Below are the code and all the weights of a small trained network. Each question names an input and a target symbol and asks about switching units off, where a switched-off unit gives its printed mean instead of its output.

import numpy as np


def w(rows, s, z=0):
    codes = np.array(rows[::2]) - 128.0
    scale = np.full(codes.shape[1], s)
    scale[-1] = z or s
    return codes * scale


def norm(h):
    return h / np.sqrt((h * h).mean(-1, keepdims=True) + 1e-5)


def f(y):
    return y / 2 * (1 + np.tanh(0.7978845608 * (y + 0.044715 * y**3)))


def softmax(a):
    e = np.exp(a - a.max(-1, keepdims=True))
    return e / e.sum(-1, keepdims=True)


def log_softmax(a):
    a = a - a.max(-1, keepdims=True)
    return a - np.log(np.exp(a).sum(-1, keepdims=True))


def net(x, mask):
    ids = ['Παβγδεζηθλμστφω'.index(c) for c in x.split()]
    T = len(ids)
    res = E[ids] + P[:T]
    u = 0
    for l in range(2):
        q, k, v = (norm(res) @ M[l].T for M in (Q, K, V))
        z = softmax(np.where(np.tri(T) > 0, q @ k.T / 3**0.5, -1e9)) @ v
        res = res + np.where(mask[u], z, O[l][:, -1]) @ O[l][:, :-1]
        u += 1
        y = f(norm(res) @ A[l][:, :-1].T + A[l][:, -1])
        res = res + np.where(mask[u : u + 4], y, B[l][:, -1]) @ B[l][:, :-1]
        u += 4
    return log_softmax(norm(res)[-1] @ U[:, :-1].T + U[:, -1])


Q, K, V, O, A, B = {}, {}, {}, {}, {}, {}
E = w([
[102,80,108,189,171,123,132,138,108,166,116],'Π',
[95,61,107,169,152,130,108,121,129,164,113],'α',
[102,45,131,165,142,120,141,154,138,156,143],'β',
[116,93,152,194,192,133,82,149,111,145,104],'γ',
[127,35,100,154,144,122,126,120,114,115,158],'δ',
[100,113,134,158,161,104,90,92,127,163,77],'ε',
[125,121,97,159,155,145,93,89,70,150,131],'ζ',
[130,137,103,123,152,115,110,125,147,210,39],'η',
[197,79,64,107,120,164,221,181,105,200,139],'θ',
[165,89,52,106,138,97,179,119,177,130,20],'λ',
[184,41,131,49,82,160,103,46,135,111,95],'μ',
[122,178,18,89,141,65,255,63,109,176,128],'σ',
[75,151,172,81,35,141,165,159,89,194,156],'τ',
[98,161,123,102,89,67,183,173,127,126,70],'φ',
[95,155,128,115,88,90,151,134,95,34,133],'ω',
],0.0098)
P = w([
[85,119,248,100,225,149,151,83,91,167,94],'0',
[70,72,128,161,134,184,142,123,56,165,33],'1',
[214,167,228,164,158,91,190,68,161,136,149],'2',
[95,127,43,203,39,121,96,109,143,128,123],'3',
[214,138,171,112,150,1,98,94,127,148,213],'4',
[9,101,85,184,61,83,106,91,159,154,158],'5',
],0.0073)
Q[0] = w([
[187,116,152,113,134,134,153,34,152,167,123],'0.h0',
[62,132,106,185,105,251,163,123,167,105,102],'0.h0',
[105,100,68,128,118,114,50,165,119,145,142],'0.h0',
],0.013)
K[0] = w([
[131,175,125,2,51,135,158,93,122,87,84],'0.h0',
[58,18,149,117,215,144,129,118,86,173,90],'0.h0',
[205,67,130,230,142,130,74,71,219,216,140],'0.h0',
],0.0084)
V[0] = w([
[202,114,105,72,161,255,115,136,118,242,183],'0.h0',
[68,206,208,156,34,138,103,104,53,206,166],'0.h0',
[125,135,130,110,121,93,149,199,205,223,49],'0.h0',
],0.0061)
O[0] = w([
[217,83,47,161,143,123,3,195,162,201,171,123],'0.h0',
[202,253,193,169,6,91,85,128,115,163,115,186],'0.h0',
[132,62,105,41,110,23,77,241,100,92,76,252],'0.h0',
],0.0067,0.0014)
A[0] = w([
[77,115,97,153,39,158,146,131,80,136,23,108],'0.n0',
[1,95,44,228,65,177,139,204,55,164,80,253],'0.n1',
[152,77,143,82,101,137,100,133,3,39,118,160],'0.n2',
[135,116,52,135,85,183,157,194,90,135,88,106],'0.n3',
],0.0076,0.0043)
B[0] = w([
[90,136,75,191,65,200,160,147,62,165,80,181],'0.n0',
[125,135,75,180,1,78,142,112,138,93,114,250],'0.n1',
[166,174,133,185,150,167,174,153,157,111,56,151],'0.n2',
[63,153,172,183,124,105,117,98,108,112,127,150],'0.n3',
],0.0091,0.013)
Q[1] = w([
[150,193,180,131,76,86,150,155,118,98,82],'1.h0',
[154,100,124,132,160,72,150,86,165,119,166],'1.h0',
[100,153,139,91,134,245,89,160,185,126,104],'1.h0',
],0.011)
K[1] = w([
[23,185,165,188,168,113,134,254,53,183,163],'1.h0',
[131,181,71,56,86,103,170,65,126,78,164],'1.h0',
[162,18,178,157,220,185,98,127,78,179,37],'1.h0',
],0.0071)
V[1] = w([
[151,146,77,3,118,99,161,6,157,172,67],'1.h0',
[52,175,105,116,151,47,212,196,111,187,247],'1.h0',
[114,26,227,51,39,230,117,166,189,103,147],'1.h0',
],0.0053)
O[1] = w([
[161,86,159,59,130,143,60,77,188,128,117,131],'1.h0',
[224,61,193,186,153,162,150,121,40,190,25,27],'1.h0',
[124,183,152,93,180,1,175,144,149,196,162,1],'1.h0',
],0.0079,0.0028)
A[1] = w([
[172,156,128,23,168,98,96,113,174,103,227,64],'1.n0',
[188,117,130,155,110,56,141,112,153,40,145,119],'1.n1',
[135,157,162,73,80,137,190,190,68,101,2,2],'1.n2',
[132,109,97,98,103,97,79,227,123,96,58,80],'1.n3',
],0.0072,0.0074)
B[1] = w([
[181,220,122,209,184,169,182,185,226,117,22,226],'1.n0',
[50,172,139,75,134,143,84,123,120,197,71,251],'1.n1',
[160,83,120,203,180,14,45,106,144,1,237,221],'1.n2',
[120,220,93,78,119,195,167,50,52,98,206,210],'1.n3',
],0.0087,0.0022)
U = w([
[121,126,68,192,78,197,170,141,107,120,63,173],'Π',
[63,98,76,96,66,57,87,68,197,133,203,129],'α',
[94,76,160,109,169,30,175,156,136,203,103,117],'β',
[35,134,172,176,204,146,79,196,115,136,139,119],'γ',
[113,49,127,167,191,146,187,69,139,142,238,130],'δ',
[19,157,193,89,161,126,70,79,141,159,44,22],'ε',
[155,169,140,200,158,192,52,44,127,147,208,4],'ζ',
[122,224,89,40,168,178,90,110,65,103,140,110],'η',
[198,79,54,115,162,129,84,202,109,142,208,137],'θ',
[82,67,106,26,180,150,180,191,130,60,103,204],'λ',
[159,198,113,138,187,170,150,150,234,129,109,196],'μ',
[215,31,190,117,142,177,130,104,105,115,62,135],'σ',
[217,170,207,106,86,66,92,133,119,191,124,69],'τ',
[172,103,150,129,154,38,103,116,137,2,162,97],'φ',
[114,175,218,95,137,168,234,55,115,106,149,126],'ω',
],0.0073,0.0033)

Each question gives the input, a string of symbols that net reads in full, and the target symbol t.
The units are the heads (3 rows each of Q, K, V and O) and the neurons (one row each of A and B). Each row of codes is followed by its name. A weight is (code - 128) times the scale printed after its matrix; where a second scale follows, it is the last column's (O, A, B and U).
mask holds one flag per unit, layer by layer, with each layer's heads first. A switched-off unit (its flag False) gives its mean, the last column of its rows in O or B, instead of its output. The means were averaged over made-up inputs and are rounded, as every weight is.
A unit's drop is (log p(t) with every unit on - log p(t) with that unit switched off) / (log p(t) with every unit on - log p(t) with every unit switched off).
The circuit of an input: a set's keep is (log p(t) with only the set's units on - log p(t) with every unit switched off) / (log p(t) with every unit on - log p(t) with every unit switched off). Starting from all 10 units, units are removed one at a time, each time the one whose removal leaves the highest keep (on an exact tie, the one counted first), for as long as the keep stays at least 0.8.
circuit, biggest first: the units of the circuit, biggest drop first
most important unit: the unit with the biggest drop
k most important neurons: the k neurons with the biggest drops, biggest first
top k neurons in layer l: the k neurons of layer l with the biggest drops, biggest first
drop of u: that unit's drop, to one decimal
input ζ δ ε, target ζ: 2 most important neurons	[0.n1, 1.n0]
input ζ α α, target ζ: top 2 neurons in layer 0	[0.n1, 0.n0]
input ε ε φ, target φ: most important unit	1.n2
input φ λ μ, target φ: 2 most important neurons	[1.n2, 0.n1]
input δ δ α θ Π, target θ: circuit, biggest first	[0.h0, 0.n1]
input β γ ε, target ε: top 2 neurons in layer 0	[0.n0, 0.n1]
input Π β φ τ θ, target φ: circuit, biggest first	[0.h0, 1.n2, 0.n1]
input φ β σ, target φ: 2 most important neurons	[1.n2, 0.n1]
input ζ θ μ σ θ, target σ: circuit, biggest first	[1.h0, 0.n1]
input μ δ θ, target μ: 3 most important neurons	[0.n1, 1.n0, 0.n0]
input σ α φ λ α, target φ: 3 most important neurons	[1.n2, 0.n1, 0.n2]
input σ η Π β η, target η: circuit, biggest first	[1.n3, 0.h0, 0.n1]
input Π μ λ, target μ: circuit, biggest first	[0.n1, 1.n0, 0.h0, 1.h0]
input δ δ Π σ η, target σ: most important unit	1.h0
input ε ζ ζ, target ζ: circuit, biggest first	[0.n1, 0.h0]
input Π ε η, target η: circuit, biggest first	[0.h0, 1.n3, 0.n1]
input δ μ λ, target μ: circuit, biggest first	[0.n1, 1.n0, 1.h0, 0.n0]
input δ ε θ θ λ, target λ: top 2 neurons in layer 0	[0.n1, 0.n0]
input ε δ β ε τ, target τ: top 2 neurons in layer 0	[0.n1, 0.n0]
input λ β ω β ε, target ω: circuit, biggest first	[0.h0]
input ε σ σ, target σ: circuit, biggest first	[1.h0, 0.n1, 0.n0]
input μ μ δ ζ β, target ζ: 2 most important neurons	[0.n1, 0.n0]
input λ ζ β ζ ζ, target ζ: drop of 0.n1	0.4
input λ δ δ, target λ: drop of 1.n3	0.0
input λ φ τ σ μ, target τ: drop of 0.h0	0.8
